Below is a small trained network, with its code and all its weights. Each question gives an input and a class and asks what happens when units are switched off, that is, made to give their printed mean instead of their output.

import numpy as np


def w(rows, s, z=0):
    codes = np.array(rows[::2]) - 128.0
    scale = np.full(codes.shape[1], s)
    scale[-1] = z or s
    return codes * scale


def f(y):
    return np.maximum(y, 0)


def log_softmax(a):
    a = a - a.max(-1, keepdims=True)
    return a - np.log(np.exp(a).sum(-1, keepdims=True))


def net(x, mask):
    res = np.array(x, float).reshape(1, 5) / 4 @ E
    y = f(res @ A[0][:, :-1].T + A[0][:, -1])
    res = res + np.where(mask, y, B[0][:, -1]) @ B[0][:, :-1]
    return log_softmax(res[-1] @ U[:, :-1].T + U[:, -1])


A, B = {}, {}
E = w([
[74,99,145,80,128,130,115,61,167,103,66],'x0',
[185,130,189,218,77,132,160,128,133,254,102],'x1',
[160,49,84,167,153,82,140,105,112,191,94],'x2',
[73,98,123,101,175,172,151,229,129,112,48],'x3',
[130,116,153,126,99,199,244,172,157,184,137],'x4',
],0.0087)
A[0] = w([
[124,137,132,123,123,147,141,132,132,106,146,107],'n1',
[105,120,98,65,141,173,187,211,134,14,150,181],'n2',
[121,120,110,109,134,92,47,39,130,66,141,252],'n3',
[165,170,120,171,124,94,89,155,115,165,216,136],'n4',
[99,207,195,120,109,168,76,111,138,99,76,79],'n5',
[119,132,122,98,140,149,157,183,123,82,122,192],'n6',
[115,89,82,105,167,64,4,121,110,34,86,88],'n7',
[117,119,151,130,118,150,172,124,141,183,62,214],'n8',
[127,128,126,112,124,106,116,40,134,101,162,40],'n9',
[125,55,112,130,142,123,207,140,133,198,90,76],'n10',
],0.013,0.002)
B[0] = w([
[94,138,145,128,109,98,133,139,112,119,128,145],'n1',
[47,178,124,119,199,133,196,170,111,57,196,225],'n2',
[125,124,95,101,127,116,65,9,135,65,124,232],'n3',
[185,163,114,177,112,128,123,154,100,162,213,197],'n4',
[117,119,186,92,85,136,58,174,170,124,122,172],'n5',
[83,130,137,116,151,118,178,179,140,126,169,179],'n6',
[137,78,81,153,201,111,5,161,134,91,80,255],'n7',
[142,77,147,113,116,140,149,148,140,155,54,194],'n8',
[134,172,143,103,102,138,155,39,119,102,147,179],'n9',
[128,108,95,139,159,125,211,76,116,157,55,200],'n10',
],0.016,0.017)
U = w([
[134,169,150,100,61,112,115,27,156,99,151,2],'0',
[114,90,81,146,185,78,15,121,157,69,97,149],'1',
[143,54,136,179,120,147,219,125,142,221,22,199],'2',
[104,115,238,104,50,171,114,185,204,162,83,165],'3',
[198,172,142,254,72,114,141,158,90,205,194,231],'4',
[28,172,139,114,188,136,182,201,140,76,179,51],'5',
],0.0066,0.0013)

Each question gives the input, the list of numbers given to net, and the class t.
The units are the neurons (one row each of A and B). Each row of codes is followed by its name. A weight is (code - 128) times the scale printed after its matrix; where a second scale follows, it is the last column's (A, B and U).
mask holds one flag per neuron, in row order. A switched-off neuron (its flag False) gives its mean, the last column of its row in B, instead of its output. The means were averaged over made-up inputs and are rounded, as every weight is.
A unit's drop is (log p(t) with every unit on - log p(t) with that unit switched off) / (log p(t) with every unit on - log p(t) with every unit switched off).
The circuit of an input: a set's keep is (log p(t) with only the set's units on - log p(t) with every unit switched off) / (log p(t) with every unit on - log p(t) with every unit switched off). Starting from all 10 units, units are removed one at a time, each time the one whose removal leaves the highest keep (on an exact tie, the one counted first), for as long as the keep stays at least 0.8.
circuit, biggest first: the units of the circuit, biggest drop first
top k neurons: the k neurons with the biggest drops, biggest first
drop of u: that unit's drop, to one decimal
input [-8,-3,-3,-6,-2], class 4: circuit, biggest first	n4
input [5,3,-6,5,1], class 5: top 2 neurons	n2; n6
input [-8,-2,8,1,0], class 4: circuit, biggest first	n4; n7
input [7,5,8,-6,-4], class 0: circuit, biggest first	n9; n7
input [1,-7,8,8,0], class 5: top 3 neurons	n2; n6; n3
input [0,4,2,-8,6], class 2: top 2 neurons	n10; n8
input [3,-8,8,-8,5], class 0: top 2 neurons	n9; n7
input [-4,-6,-5,-7,0], class 0: top 2 neurons	n9; n3
input [2,6,-2,-3,-3], class 4: top 2 neurons	n7; n3
input [2,2,-1,-7,2], class 0: top 2 neurons	n7; n9
input [4,-1,-3,-6,8], class 3: top 2 neurons	n3; n2
input [-6,-7,-5,5,-4], class 5: drop of n2	4.2
input [4,-6,-5,5,1], class 5: drop of n2	1.4
input [-1,8,-6,7,0], class 3: drop of n5	0.5
input [-8,-6,1,8,-4], class 5: circuit, biggest first	n2
